Below is a small trained network, with its code and all its weights. Each question gives an input and a class and asks what happens when units are switched off, that is, made to give their printed mean instead of their output.

import numpy as np


def w(rows, s, z=0):
    codes = np.array(rows[::2]) - 128.0
    scale = np.full(codes.shape[1], s)
    scale[-1] = z or s
    return codes * scale


def norm(h):
    return h / np.sqrt((h * h).mean(-1, keepdims=True) + 1e-5)


def f(y):
    return y / 2 * (1 + np.tanh(0.7978845608 * (y + 0.044715 * y**3)))


def log_softmax(a):
    a = a - a.max(-1, keepdims=True)
    return a - np.log(np.exp(a).sum(-1, keepdims=True))


def net(x, mask):
    res = np.array(x, float).reshape(1, 3) / 4 @ E
    u = 0
    for l in range(2):
        y = f(norm(res) @ A[l][:, :-1].T + A[l][:, -1])
        res = res + np.where(mask[u : u + 9], y, B[l][:, -1]) @ B[l][:, :-1]
        u += 9
    return log_softmax(norm(res)[-1] @ U[:, :-1].T + U[:, -1])


A, B = {}, {}
E = w([
[177,121,82,193,167,102,46,76,204,99],'x0',
[108,106,186,169,14,54,81,82,72,86],'x1',
[74,7,75,77,134,34,121,133,147,219],'x2',
],0.0015)
A[0] = w([
[46,157,175,65,80,140,207,210,54,179,4],'L0N1',
[127,137,82,74,255,196,171,178,192,167,54],'L0N2',
[61,122,180,69,61,161,222,225,62,169,25],'L0N3',
[72,120,182,68,54,162,224,231,61,175,28],'L0N4',
[83,86,209,160,41,65,61,51,66,92,67],'L0N5',
[181,120,61,215,147,95,14,92,240,117,27],'L0N6',
[169,112,66,221,163,91,15,78,249,107,66],'L0N7',
[70,27,59,68,121,32,130,135,140,213,81],'L0N8',
[153,209,182,139,105,177,161,157,99,87,112],'L0N9',
],0.0024,0.0019)
B[0] = w([
[181,128,87,90,203,82,114,45,105,63,195],'L0N1',
[173,188,76,163,1,21,165,172,139,144,194],'L0N2',
[173,115,90,83,197,97,137,55,97,67,215],'L0N3',
[171,126,96,91,218,83,133,47,92,50,221],'L0N4',
[189,207,17,107,103,102,215,208,188,187,254],'L0N5',
[128,137,135,41,190,105,201,70,22,68,184],'L0N6',
[150,130,130,21,204,112,194,63,24,68,211],'L0N7',
[96,122,217,200,145,228,70,135,151,116,229],'L0N8',
[82,71,163,156,166,139,83,97,142,175,211],'L0N9',
],0.0028,0.0018)
A[1] = w([
[134,173,161,176,121,191,110,118,133,84,119],'L1N1',
[67,48,147,127,153,129,74,142,160,169,108],'L1N2',
[154,170,53,112,172,174,179,225,197,170,3],'L1N3',
[60,38,140,133,149,132,76,146,167,159,96],'L1N4',
[110,121,166,144,4,65,101,96,84,106,83],'L1N5',
[163,179,43,125,24,62,175,203,157,141,52],'L1N6',
[132,174,204,198,135,236,94,124,126,98,114],'L1N7',
[132,131,130,133,131,138,118,129,147,118,125],'L1N8',
[137,126,128,131,138,133,135,119,127,119,115],'L1N9',
],0.0035,0.0024)
B[1] = w([
[79,49,133,96,112,113,110,158,135,194,166],'L1N1',
[102,127,191,155,72,192,105,153,131,127,134],'L1N2',
[188,185,62,210,29,45,142,143,141,118,154],'L1N3',
[89,125,212,144,69,185,86,157,133,134,134],'L1N4',
[210,205,16,147,184,134,204,174,192,165,165],'L1N5',
[162,207,41,239,66,130,138,235,227,199,254],'L1N6',
[27,2,196,123,69,135,65,165,161,198,195],'L1N7',
[119,115,125,97,107,99,139,139,109,150,121],'L1N8',
[102,120,101,123,116,125,129,115,123,140,132],'L1N9',
],0.0028,0.0021)
U = w([
[160,124,108,50,246,101,159,32,57,49,255],'0',
[190,208,32,206,67,96,163,214,202,173,72],'1',
[40,35,254,145,80,196,52,165,155,168,47],'2',
],0.006,0.00068)

Each question gives the input, the list of numbers given to net, and the class t.
The units are the neurons (one row each of A and B). Each row of codes is followed by its name. A weight is (code - 128) times the scale printed after its matrix; where a second scale follows, it is the last column's (A, B and U).
mask holds one flag per neuron, layer by layer. A switched-off neuron (its flag False) gives its mean, the last column of its row in B, instead of its output. The means were averaged over made-up inputs and are rounded, as every weight is.
A unit's drop is (log p(t) with every unit on - log p(t) with that unit switched off) / (log p(t) with every unit on - log p(t) with every unit switched off).
The circuit of an input: a set's keep is (log p(t) with only the set's units on - log p(t) with every unit switched off) / (log p(t) with every unit on - log p(t) with every unit switched off). Starting from the 12 units with the biggest drops (on a tie, the unit counted first), units are removed one at a time, each time the one whose removal leaves the highest keep (on an exact tie, the one counted first), for as long as the keep stays at least 0.8.
circuit, biggest first: the units of the circuit, biggest drop first
most important unit: the unit with the biggest drop
k most important neurons: the k neurons with the biggest drops, biggest first
top k neurons in layer l: the k neurons of layer l with the biggest drops, biggest first
input [-6,0,-7], class 2: most important unit => L1N7
input [-5,7,5], class 1: 3 most important neurons => (L0N5 L0N7 L0N6)
input [-5,1,-5], class 0: top 2 neurons in layer 0 => (L0N8 L0N4)
input [-7,7,0], class 0: 3 most important neurons => (L0N4 L0N3 L0N1)
input [8,4,8], class 0: 4 most important neurons => (L0N7 L0N6 L1N7 L0N9)
input [-3,-6,-7], class 2: circuit, biggest first => (L0N5 L1N7)
input [-1,-5,6], class 2: 2 most important neurons => (L0N8 L0N5)
input [7,2,-8], class 2: 4 most important neurons => (L1N7 L0N4 L0N3 L0N1)
input [8,-6,-1], class 0: 3 most important neurons => (L0N7 L0N6 L0N5)
input [-4,2,-5], class 2: 3 most important neurons => (L0N7 L1N7 L0N6)
input [6,5,3], class 0: 3 most important neurons => (L0N7 L0N6 L0N2)
input [4,7,-8], class 2: top 2 neurons in layer 0 => (L0N2 L0N9)
input [-2,-4,7], class 2: top 2 neurons in layer 0 => (L0N8 L0N5)
input [-3,2,6], class 2: most important neuron => (L0N8)
